Here is a tiny trained network, its code and every weight. The questions are about switching its units off for an input and a class, where a switched-off unit gives its printed mean instead of its output.

import numpy as np


def w(rows, s, z=0):
    codes = np.array(rows[::2]) - 128.0
    scale = np.full(codes.shape[1], s)
    scale[-1] = z or s
    return codes * scale


def norm(h):
    return h / np.sqrt((h * h).mean(-1, keepdims=True) + 1e-5)


def f(y):
    return np.maximum(y, 0)


def log_softmax(a):
    a = a - a.max(-1, keepdims=True)
    return a - np.log(np.exp(a).sum(-1, keepdims=True))


def net(x, mask):
    res = np.array(x, float).reshape(1, 5) / 4 @ E
    u = 0
    for l in range(2):
        y = f(norm(res) @ A[l][:, :-1].T + A[l][:, -1])
        res = res + np.where(mask[u : u + 16], y, B[l][:, -1]) @ B[l][:, :-1]
        u += 16
    return log_softmax(norm(res)[-1] @ U[:, :-1].T + U[:, -1])


A, B = {}, {}
E = w([
[116,182,50,135,74,70,155,253,178],'x0',
[104,146,85,100,136,153,151,144,32],'x1',
[117,77,60,248,212,88,61,114,105],'x2',
[113,67,187,193,77,90,192,130,90],'x3',
[61,65,71,63,208,67,202,95,155],'x4',
],0.0066)
A[0] = w([
[176,125,150,169,217,85,145,145,149,59],'0.n1',
[141,124,115,94,155,106,185,126,42,111],'0.n2',
[155,49,142,79,164,136,127,73,110,45],'0.n3',
[115,162,111,53,91,121,147,115,25,104],'0.n4',
[113,155,85,86,164,110,123,92,148,102],'0.n5',
[104,91,134,41,149,108,246,96,199,63],'0.n6',
[121,119,90,55,112,115,138,112,55,48],'0.n7',
[142,105,218,44,138,166,141,56,114,54],'0.n8',
[114,135,193,136,74,112,92,71,245,50],'0.n9',
[101,133,141,24,172,167,23,113,168,23],'0.n10',
[208,36,84,93,153,98,154,254,162,67],'0.n11',
[93,99,211,174,98,96,215,135,107,44],'0.n12',
[146,111,92,82,131,94,132,96,127,60],'0.n13',
[152,157,232,4,131,115,215,127,151,50],'0.n14',
[122,87,73,131,135,104,198,62,174,2],'0.n15',
[182,92,185,81,138,32,138,91,251,102],'0.n16',
],0.0069,0.0033)
B[0] = w([
[83,83,97,103,83,157,104,109,105,170],'0.n1',
[114,93,144,148,158,152,164,164,138,195],'0.n2',
[75,192,185,148,133,105,139,103,119,197],'0.n3',
[122,115,96,162,150,197,147,164,116,210],'0.n4',
[169,84,171,136,148,76,129,144,151,206],'0.n5',
[121,114,178,61,165,53,46,203,127,241],'0.n6',
[112,146,116,163,161,176,158,157,130,176],'0.n7',
[79,202,147,149,116,116,128,74,97,245],'0.n8',
[116,129,136,148,172,208,161,171,101,218],'0.n9',
[243,90,111,141,147,92,192,91,144,224],'0.n10',
[78,187,167,142,137,122,154,61,121,205],'0.n11',
[213,63,156,134,140,71,204,102,153,207],'0.n12',
[128,138,137,113,175,111,101,150,138,158],'0.n13',
[103,70,56,100,4,185,43,121,156,254],'0.n14',
[103,94,141,89,149,73,91,170,122,177],'0.n15',
[100,133,97,167,167,219,195,164,103,240],'0.n16',
],0.012,0.0041)
A[1] = w([
[122,91,166,86,50,98,203,124,115,69],'1.n1',
[218,179,236,134,70,171,68,172,114,88],'1.n2',
[105,135,188,174,145,169,94,140,221,34],'1.n3',
[103,71,47,196,150,116,70,90,110,49],'1.n4',
[126,76,174,123,103,89,121,122,112,159],'1.n5',
[101,138,135,129,91,124,55,132,137,134],'1.n6',
[119,107,152,161,177,192,160,216,104,93],'1.n7',
[174,147,113,135,133,149,112,180,19,84],'1.n8',
[149,159,151,54,62,141,135,105,171,54],'1.n9',
[116,162,186,109,124,137,97,30,121,6],'1.n10',
[53,244,134,130,94,73,184,117,174,74],'1.n11',
[125,131,97,153,84,77,147,182,135,102],'1.n12',
[208,214,40,45,166,128,140,101,196,115],'1.n13',
[146,172,152,159,184,73,104,107,143,87],'1.n14',
[110,179,98,95,54,104,163,195,194,121],'1.n15',
[102,92,112,185,114,69,113,124,96,65],'1.n16',
],0.011,0.0024)
B[1] = w([
[209,133,149,195,147,179,84,162,156,177],'1.n1',
[77,64,147,36,205,34,99,181,171,234],'1.n2',
[96,148,51,126,161,152,212,121,76,172],'1.n3',
[121,158,157,100,56,206,95,200,121,216],'1.n4',
[191,191,82,134,132,71,138,119,141,178],'1.n5',
[177,94,91,115,89,100,136,121,119,165],'1.n6',
[130,180,56,127,102,122,154,56,199,254],'1.n7',
[80,105,104,107,172,110,188,117,170,199],'1.n8',
[128,151,84,170,87,164,74,209,111,175],'1.n9',
[112,185,123,170,122,88,132,77,49,180],'1.n10',
[140,130,126,81,141,117,106,27,39,170],'1.n11',
[115,109,191,142,171,130,134,76,107,173],'1.n12',
[213,81,221,241,114,115,161,146,162,207],'1.n13',
[121,139,100,101,11,117,150,129,116,184],'1.n14',
[87,170,158,147,141,138,109,46,39,201],'1.n15',
[168,129,148,97,108,187,72,160,145,190],'1.n16',
],0.012,0.0073)
U = w([
[107,139,131,94,10,233,11,231,110,185],'0',
[76,210,210,148,144,90,107,26,9,130],'1',
[66,82,158,13,216,10,92,224,202,124],'2',
[255,103,202,215,124,121,166,155,194,205],'3',
[46,181,54,132,170,237,215,141,205,73],'4',
[169,108,67,62,46,92,153,77,149,3],'5',
],0.0093,0.003)

Each question gives the input, the list of numbers given to net, and the class t.
The units are the neurons (one row each of A and B). Each row of codes is followed by its name. A weight is (code - 128) times the scale printed after its matrix; where a second scale follows, it is the last column's (A, B and U).
mask holds one flag per neuron, layer by layer. A switched-off neuron (its flag False) gives its mean, the last column of its row in B, instead of its output. The means were averaged over made-up inputs and are rounded, as every weight is.
A unit's drop is (log p(t) with every unit on - log p(t) with that unit switched off) / (log p(t) with every unit on - log p(t) with every unit switched off).
The circuit of an input: a set's keep is (log p(t) with only the set's units on - log p(t) with every unit switched off) / (log p(t) with every unit on - log p(t) with every unit switched off). Starting from the 12 units with the biggest drops (on a tie, the unit counted first), units are removed one at a time, each time the one whose removal leaves the highest keep (on an exact tie, the one counted first), for as long as the keep stays at least 0.8.
units of the circuit, in order: the units of the circuit, biggest drop first
top k neurons: the k neurons with the biggest drops, biggest first
top k neurons in layer l: the k neurons of layer l with the biggest drops, biggest first
input [-5,4,6,-6,4], class 0: units of the circuit, in order => [1.n4]
input [7,-2,-2,-6,4], class 1: top 2 neurons => [1.n15, 0.n11]
input [-8,-8,-3,0,-2], class 1: top 3 neurons in layer 0 => [0.n8, 0.n3, 0.n4]
input [3,-7,5,3,2], class 4: top 2 neurons => [0.n16, 0.n14]
input [0,-4,0,-3,-1], class 4: top 3 neurons => [0.n9, 0.n16, 1.n7]
input [-6,-1,2,-8,-4], class 3: top 2 neurons => [0.n10, 1.n13]
input [4,-6,4,2,5], class 4: top 3 neurons in layer 0 => [0.n16, 0.n14, 0.n8]
input [2,5,5,-6,-7], class 2: units of the circuit, in order => [1.n2, 0.n16]
input [-8,-7,-7,-1,6], class 1: top 4 neurons => [0.n8, 0.n3, 1.n10, 1.n4]
input [-4,0,2,-8,-7], class 3: top 2 neurons => [1.n13, 0.n10]
input [-3,5,4,-5,-1], class 3: top 2 neurons in layer 0 => [0.n10, 0.n16]
input [7,8,7,4,-6], class 4: top 2 neurons in layer 0 => [0.n14, 0.n8]
input [-5,-8,-7,-8,4], class 3: top 2 neurons in layer 1 => [1.n13, 1.n4]
input [-3,-4,-3,0,-8], class 2: units of the circuit, in order => [1.n2]
input [3,-7,-5,0,4], class 4: top 4 neurons in layer 0 => [0.n16, 0.n9, 0.n11, 0.n1]
input [-5,-7,6,-1,0], class 4: top 2 neurons in layer 0 => [0.n14, 0.n16]
input [4,6,0,-8,7], class 3: top 3 neurons => [1.n13, 1.n2, 0.n10]
input [2,6,7,-1,-8], class 2: top 2 neurons in layer 0 => [0.n14, 0.n16]
input [-8,-8,3,-2,-7], class 1: top 2 neurons => [1.n10, 0.n6]
input [3,-5,6,-1,0], class 0: units of the circuit, in order => [1.n4]
input [-6,-8,2,4,-1], class 4: top 2 neurons => [0.n16, 0.n9]
input [1,-3,-6,-8,-1], class 3: top 2 neurons in layer 1 => [1.n13, 1.n4]
input [-5,3,3,7,-5], class 3: top 2 neurons => [0.n12, 0.n6]
input [2,4,6,-7,-6], class 3: top 2 neurons => [1.n13, 0.n6]
input [6,-3,-7,-8,-6], class 3: top 3 neurons => [1.n13, 0.n10, 1.n4]
input [-3,0,0,-6,0], class 3: top 2 neurons => [0.n10, 1.n13]
input [-2,4,-2,-4,6], class 2: units of the circuit, in order => [0.n6]
